Here is a tiny trained network, its code and every weight. The questions are about switching its units off for an input and a target symbol, where a switched-off unit gives its printed mean instead of its output.

import numpy as np


def w(rows, s, z=0):
    codes = np.array(rows[::2]) - 128.0
    scale = np.full(codes.shape[1], s)
    scale[-1] = z or s
    return codes * scale


def f(y):
    return np.maximum(y, 0)


def softmax(a):
    e = np.exp(a - a.max(-1, keepdims=True))
    return e / e.sum(-1, keepdims=True)


def log_softmax(a):
    a = a - a.max(-1, keepdims=True)
    return a - np.log(np.exp(a).sum(-1, keepdims=True))


def net(x, mask):
    ids = ['ΓΩαβηθξπτφ'.index(c) for c in x.split()]
    T = len(ids)
    res = E[ids] + P[:T]
    u = 0
    for l in range(3):
        q, k, v = (res @ M[l].T for M in (Q, K, V))
        z = softmax(np.where(np.tri(T) > 0, q @ k.T / 3**0.5, -1e9)) @ v
        res = res + np.where(mask[u], z, O[l][:, -1]) @ O[l][:, :-1]
        u += 1
        y = f(res @ A[l][:, :-1].T + A[l][:, -1])
        res = res + np.where(mask[u : u + 4], y, B[l][:, -1]) @ B[l][:, :-1]
        u += 4
    return log_softmax(res[-1] @ U[:, :-1].T + U[:, -1])


Q, K, V, O, A, B = {}, {}, {}, {}, {}, {}
E = w([
[179,108,203,159,31,148,144,86,112,96,88,108],'Γ',
[92,168,96,216,185,119,151,144,156,188,172,107],'Ω',
[118,146,77,153,176,111,146,187,164,183,187,143],'α',
[179,187,132,43,136,107,83,206,113,189,149,69],'β',
[68,78,202,130,92,163,85,160,168,35,227,103],'η',
[193,115,57,183,170,26,62,73,84,111,117,211],'θ',
[157,99,207,179,137,115,104,77,204,63,140,9],'ξ',
[83,69,145,90,151,128,109,51,80,114,76,114],'π',
[162,192,146,132,154,142,108,127,55,194,157,32],'τ',
[195,164,42,142,152,201,127,174,103,125,121,173],'φ',
],0.015)
P = w([
[166,96,171,72,150,97,160,86,85,57,249,100],'0',
[143,82,166,121,168,80,167,171,100,90,148,129],'1',
[131,129,78,107,113,116,142,111,140,93,159,107],'2',
[121,81,75,156,80,84,112,180,101,126,106,125],'3',
[152,171,209,124,191,160,138,133,129,131,112,177],'4',
[140,116,70,152,62,169,78,101,142,183,119,152],'5',
[117,199,61,157,129,158,92,134,101,93,72,135],'6',
[154,186,114,149,190,193,71,129,143,146,82,178],'7',
],0.011)
Q[0] = w([
[92,94,106,132,178,131,112,163,163,109,219,107],'0.h1',
[69,137,109,109,127,171,100,151,74,120,144,255],'0.h1',
[204,115,94,194,188,107,72,124,87,141,160,93],'0.h1',
],0.0076)
K[0] = w([
[89,134,122,144,191,128,1,180,122,130,211,125],'0.h1',
[21,114,127,99,99,207,70,132,59,144,151,225],'0.h1',
[141,199,101,144,205,134,51,93,158,175,96,107],'0.h1',
],0.0062)
V[0] = w([
[120,108,179,92,46,70,253,123,131,93,161,135],'0.h1',
[146,203,133,183,149,94,84,163,148,166,165,110],'0.h1',
[207,154,175,182,3,115,114,160,183,78,196,163],'0.h1',
],0.0047)
O[0] = w([
[98,211,146,168,193,108,1,178,135,121,113,122,131],'0.h1',
[180,122,199,126,132,113,111,138,75,81,200,95,251],'0.h1',
[208,103,81,216,177,157,38,134,120,127,105,73,244],'0.h1',
],0.0065,0.0017)
A[0] = w([
[163,160,148,74,123,140,131,146,82,233,104,46,58],'0.n1',
[107,142,149,150,113,105,94,25,91,84,34,138,253],'0.n2',
[160,81,154,172,153,147,117,81,160,176,161,231,183],'0.n3',
[1,151,130,34,96,98,166,126,200,188,39,193,36],'0.n4',
],0.0064,0.0027)
B[0] = w([
[145,190,101,84,116,23,139,147,83,179,79,67,170],'0.n1',
[114,92,132,84,153,147,74,73,135,116,40,161,254],'0.n2',
[120,143,144,86,174,133,144,91,153,188,57,168,216],'0.n3',
[76,240,35,226,211,173,69,238,109,90,87,1,148],'0.n4',
],0.0074,0.0043)
Q[1] = w([
[153,180,167,91,225,176,168,104,205,74,155,142],'1.h1',
[111,165,77,162,120,125,151,166,138,2,183,98],'1.h1',
[161,223,106,55,159,88,140,124,67,156,118,41],'1.h1',
],0.015)
K[1] = w([
[121,177,97,88,110,170,59,28,197,184,221,96],'1.h1',
[151,199,249,90,237,157,127,117,128,120,170,155],'1.h1',
[153,206,93,95,98,221,115,79,100,132,41,205],'1.h1',
],0.013)
V[1] = w([
[136,142,143,143,113,73,129,223,254,190,180,131],'1.h1',
[162,151,108,11,69,221,52,218,147,26,142,210],'1.h1',
[88,101,49,91,224,126,147,181,119,178,178,233],'1.h1',
],0.0055)
O[1] = w([
[106,101,99,80,252,184,140,151,195,75,172,195,4],'1.h1',
[117,49,29,131,172,96,198,172,142,140,63,2,27],'1.h1',
[209,108,135,87,236,139,33,24,143,161,163,26,47],'1.h1',
],0.0068,0.002)
A[1] = w([
[173,124,151,64,117,96,133,184,122,173,120,88,2],'1.n1',
[164,152,101,141,157,17,169,75,104,75,161,216,125],'1.n2',
[73,15,170,70,163,122,96,47,138,28,72,54,156],'1.n3',
[118,1,214,4,68,100,118,42,114,31,151,155,147],'1.n4',
],0.0062,0.0045)
B[1] = w([
[83,155,146,112,155,87,119,201,171,115,120,150,154],'1.n1',
[94,111,94,169,119,107,75,117,138,147,129,190,179],'1.n2',
[119,119,178,147,44,128,129,182,89,154,131,175,254],'1.n3',
[120,73,96,124,112,93,244,222,114,143,89,59,203],'1.n4',
],0.011,0.0076)
Q[2] = w([
[69,138,69,119,251,187,73,90,185,81,177,172],'2.h1',
[142,112,139,175,108,123,33,46,104,48,254,154],'2.h1',
[163,183,119,79,190,35,11,51,47,184,96,153],'2.h1',
],0.0074)
K[2] = w([
[103,193,84,163,150,75,112,178,187,211,254,123],'2.h1',
[107,148,160,230,190,37,154,122,64,169,201,111],'2.h1',
[102,151,21,103,181,160,95,87,26,227,77,207],'2.h1',
],0.0069)
V[2] = w([
[2,77,209,113,99,172,139,138,142,73,147,63],'2.h1',
[185,71,166,220,110,189,143,81,164,82,93,114],'2.h1',
[164,205,156,133,116,176,200,143,157,113,196,73],'2.h1',
],0.0066)
O[2] = w([
[141,251,58,15,162,173,101,44,125,153,106,190,216],'2.h1',
[23,90,94,2,117,127,121,94,36,99,155,174,149],'2.h1',
[42,76,77,196,128,167,66,179,116,237,108,156,2],'2.h1',
],0.0065,0.0077)
A[2] = w([
[147,137,209,122,73,123,109,156,114,112,127,95,128],'2.n1',
[164,69,106,104,238,166,83,111,152,117,134,44,3],'2.n2',
[115,145,133,151,136,142,2,82,128,110,88,207,115],'2.n3',
[148,127,116,124,191,165,63,142,205,122,186,121,111],'2.n4',
],0.0098,0.0044)
B[2] = w([
[95,99,88,161,147,167,133,103,162,121,163,174,254],'2.n1',
[181,80,152,155,151,86,126,131,6,186,144,143,155],'2.n2',
[104,79,149,148,138,50,87,97,191,184,167,64,209],'2.n3',
[114,126,147,96,135,165,114,119,111,67,64,157,205],'2.n4',
],0.013,0.01)
U = w([
[68,135,141,93,73,171,182,187,73,83,147,175,222],'Γ',
[95,116,175,107,121,125,29,91,173,75,98,87,165],'Ω',
[153,159,126,141,148,129,77,121,67,101,117,172,60],'α',
[146,147,101,169,140,151,130,187,170,92,50,104,142],'β',
[112,126,1,134,217,132,149,102,152,121,104,171,74],'η',
[162,109,97,123,158,87,188,112,162,66,156,134,120],'θ',
[104,130,84,117,147,84,137,111,128,175,175,206,2],'ξ',
[218,219,146,107,93,106,104,101,126,121,143,148,143],'π',
[162,172,176,184,45,148,104,175,135,185,168,175,74],'τ',
[141,101,114,117,136,100,165,168,110,170,131,72,132],'φ',
],0.0064,0.0076)

Each question gives the input, a string of symbols that net reads in full, and the target symbol t.
The units are the heads (3 rows each of Q, K, V and O) and the neurons (one row each of A and B). Each row of codes is followed by its name. A weight is (code - 128) times the scale printed after its matrix; where a second scale follows, it is the last column's (O, A, B and U).
mask holds one flag per unit, layer by layer, with each layer's heads first. A switched-off unit (its flag False) gives its mean, the last column of its rows in O or B, instead of its output. The means were averaged over made-up inputs and are rounded, as every weight is.
A unit's drop is (log p(t) with every unit on - log p(t) with that unit switched off) / (log p(t) with every unit on - log p(t) with every unit switched off).
most important unit: the unit with the biggest drop
top k neurons: the k neurons with the biggest drops, biggest first
k most important neurons of layer l: the k neurons of layer l with the biggest drops, biggest first
input Ω Γ π φ τ, target φ: top neuron -> (0.n1)
input η θ η Γ β Γ ξ, target Γ: top 2 neurons -> (1.n3 0.n2)
input π Ω α Ω θ α, target Ω: 2 most important neurons of layer 1 -> (1.n4 1.n3)
input η β β Ω π Γ Ω, target π: top 4 neurons -> (1.n4 1.n3 0.n2 2.n1)
input Ω Γ Ω β η α Ω φ, target α: top 2 neurons -> (2.n2 2.n4)
input φ θ Ω Ω α φ Ω, target α: top 3 neurons -> (2.n2 0.n3 2.n4)
input η τ θ η Ω, target θ: top 2 neurons -> (0.n3 1.n2)
input τ η φ, target τ: top 2 neurons -> (1.n4 0.n1)
input θ ξ φ α θ θ Γ, target Γ: top 4 neurons -> (0.n2 1.n4 1.n3 0.n4)
input π π φ π, target Ω: top 3 neurons -> (0.n4 2.n3 1.n4)
input Γ α π φ β π Ω τ, target π: 2 most important neurons of layer 0 -> (0.n2 0.n1)
input β φ Ω Ω, target φ: top 2 neurons -> (2.n2 1.n3)
input π φ π τ π Ω, target τ: top 3 neurons -> (0.n1 1.n4 0.n2)
input Ω η τ π α α, target π: most important neuron of layer 0 -> (0.n3)
input Ω ξ Γ φ Ω α, target φ: top 3 neurons -> (0.n3 1.n3 2.n2)
input π θ Ω Ω, target θ: top 2 neurons -> (1.n2 1.n4)
input ξ Ω τ θ Ω η π, target Γ: 2 most important neurons of layer 2 -> (2.n3 2.n1)
input θ Γ Ω Ω τ, target Γ: 2 most important neurons of layer 0 -> (0.n1 0.n2)
input Ω η π π Ω Ω Ω, target Ω: 2 most important neurons of layer 2 -> (2.n3 2.n4)
input Ω θ Ω α π Ω θ τ, target θ: most important unit -> 2.h1
input τ ξ α Ω φ α Ω α, target α: top 3 neurons -> (2.n2 2.n4 1.n3)
input Ω φ α, target Ω: top 2 neurons -> (1.n4 0.n1)
input π Ω Ω Ω π η θ φ, target η: 2 most important neurons of layer 1 -> (1.n3 1.n4)
input φ φ Ω ξ ξ θ φ, target ξ: 2 most important neurons of layer 2 -> (2.n3 2.n4)
input Ω η α Ω β, target β: 2 most important neurons of layer 0 -> (0.n1 0.n2)
input τ Ω Γ θ Ω, target Γ: 2 most important neurons of layer 0 -> (0.n3 0.n2)
input θ π Γ π α β Γ, target Ω: most important unit -> 0.h1
input η Γ π Ω, target Γ: 2 most important neurons of layer 0 -> (0.n2 0.n3)
input Ω τ β Ω Ω, target β: 3 most important neurons of layer 0 -> (0.n3 0.n1 0.n2)
input Ω φ π α Γ, target Γ: 2 most important neurons of layer 1 -> (1.n4 1.n3)
